B =
[[133 125 132 141 120 123 146 122 121 134  98]
 [135 118 128 141 126 108 130 123 128 128 124]
 [121 125 126 117 117 139 125 141 131 129 115]
 [128 138 125 132 142 127 122 112 125 126 118]]
Rows and columns are counted from 1.
(1, 1) -> 133
(4, 4) -> 132
(2, 5) -> 126
(2, 11) -> 124
(3, 5) -> 117
(4, 9) -> 125
(2, 7) -> 130
(4, 3) -> 125
(4, 10) -> 126
(4, 7) -> 122
(1, 7) -> 146
(1, 8) -> 122
(4, 6) -> 127

arr =
123,111,128,131,135,111,124,100,118,132,131
127,115,132,135,136,132,136,126,140,137,133
139,148,137,142,145,149,140,157,150,133,143
Rows and columns are counted from 1.
(1, 1): 123
(2, 6): 132
(2, 8): 126
(2, 11): 133
(1, 6): 111
(2, 1): 127
(3, 3): 137
(2, 5): 136
(3, 2): 148
(3, 4): 142
(3, 7): 140

a =
141	138	110	129	136	128	132	141	115	136	135
114	131	146	140	118	128	128	137	137	116	137
109	116	133	129	111	127	123	145	126	117	139
134	133	138	139	130	117	123	147	139	126	142
133	146	147	148	131	130	153	124	137	120	130
147	149	121	138	147	128	145	140	121	145	136
133	137	139	135	127	132	146	115	135	123	113
138	140	125	148	140	133	145	116	123	139	119
116	113	121	125	119	118	112	148	125	118	143
Rows and columns are counted from 1.
row 1 col 1: 141
row 2 col 7: 128
row 8 col 9: 123
row 5 col 7: 153
row 8 col 8: 116
row 4 col 3: 138
row 1 col 6: 128
row 9 col 6: 118
row 9 col 10: 118
row 6 col 4: 138
row 8 col 5: 140
row 6 col 9: 121
row 7 col 2: 137
row 7 col 3: 139
row 9 col 3: 121
row 3 col 10: 117
row 8 col 3: 125
row 4 col 11: 142
row 9 col 4: 125
row 1 col 3: 110
row 4 col 7: 123
row 6 col 3: 121
row 9 col 2: 113
row 6 col 1: 147
row 3 col 3: 133
row 5 col 10: 120
row 4 col 10: 126
row 2 col 3: 146
row 2 col 5: 118
row 8 col 10: 139
row 5 col 2: 146

X =
[[124 107 129 134 139 150 138]
 [112 131 133 107 121 107 112]
 [115 105 135 108 115 111 116]
 [121 125 112 110 125 108 110]
 [109 116 147 106 135 109 133]
 [115 114 128 131 145 115 148]]
Indices start at 1.
(1, 1) => 124
(4, 1) => 121
(1, 5) => 139
(2, 7) => 112
(3, 5) => 115
(1, 7) => 138
(6, 3) => 128
(1, 2) => 107
(5, 4) => 106
(2, 1) => 112
(2, 2) => 131
(3, 6) => 111
(2, 3) => 133
(4, 5) => 125

grid =
[[130 148 152 131 135 155 123 123 124]
 [137 148 134 120 143 136 110 123 130]
 [130 148 152 131 135 155 123 123 124]
 [120 114 134 133 115 136 141 132 122]
 [123 113 123 131 116 120 136 132 125]
 [121 113 125 131 119 120 138 130 124]
 [130 148 152 131 135 153 123 123 122]
 [130 148 151 131 135 155 123 123 124]
 [120 116 135 133 115 136 141 131 122]
 [136 148 134 123 143 136 111 123 129]
 [137 148 134 121 143 136 110 123 130]
 [124 114 124 131 120 122 138 130 124]]
Indices start at 1.
(1, 1) = 130
(6, 3) = 125
(8, 8) = 123
(9, 4) = 133
(4, 5) = 115
(4, 7) = 141
(5, 2) = 113
(9, 9) = 122
(4, 6) = 136
(11, 9) = 130
(9, 8) = 131
(1, 3) = 152
(3, 2) = 148
(10, 4) = 123
(6, 6) = 120
(7, 2) = 148
(9, 5) = 115
(12, 3) = 124
(10, 2) = 148
(2, 4) = 120
(12, 2) = 114
(5, 9) = 125
(12, 8) = 130
(3, 8) = 123
(5, 1) = 123
(10, 8) = 123
(12, 4) = 131
(1, 8) = 123
(7, 8) = 123
(6, 9) = 124
(5, 6) = 120
(2, 2) = 148
(2, 9) = 130
(3, 6) = 155
(10, 9) = 129

M =
[[132 119 117 128 126 137 133 135 121 121]
 [119 147 151 129 133 111 115 113 145 144]
 [129 137 140 137 124 122 114 118 140 140]
 [125 131 135 129 128 126 123 129 132 132]
 [123 141 141 130 132 116 119 114 142 140]
 [129 120 121 126 128 134 133 133 123 122]
 [135 118 121 130 122 134 128 135 123 123]
 [133 119 118 128 125 135 132 133 122 122]
 [129 132 138 135 124 123 118 125 134 136]]
Rows and columns are counted from 1.
(1, 1) = 132
(1, 3) = 117
(2, 4) = 129
(5, 7) = 119
(1, 10) = 121
(8, 4) = 128
(6, 3) = 121
(4, 2) = 131
(1, 6) = 137
(5, 10) = 140
(3, 1) = 129
(5, 4) = 130
(4, 6) = 126
(5, 6) = 116
(7, 10) = 123
(2, 6) = 111
(7, 1) = 135
(2, 3) = 151
(7, 9) = 123
(5, 3) = 141
(3, 4) = 137
(8, 6) = 135
(8, 8) = 133
(2, 9) = 145
(5, 9) = 142
(8, 2) = 119
(7, 5) = 122
(9, 4) = 135
(1, 5) = 126

W =
[[128 125 145 110 123 142 125 145 119 110 110 116 143]
 [108 137 137 131 137 127 134 108 126 122 131 117 127]
 [110 118 135 108 123 130 141 107 111 113 116 106 123]
 [137 110 117 136 108 108 118 141 138 139 113 150 110]
 [112 114 122 121 124 124 138 111 116 116 114 119 120]]
Rows and columns are counted from 1.
(1, 1)	128
(5, 5)	124
(1, 5)	123
(3, 10)	113
(1, 9)	119
(2, 6)	127
(5, 6)	124
(3, 4)	108
(1, 13)	143
(5, 8)	111
(3, 2)	118
(2, 1)	108
(4, 11)	113
(5, 1)	112
(4, 9)	138
(3, 6)	130
(4, 10)	139
(4, 5)	108
(2, 7)	134
(4, 2)	110
(3, 11)	116
(2, 8)	108
(2, 11)	131
(5, 10)	116
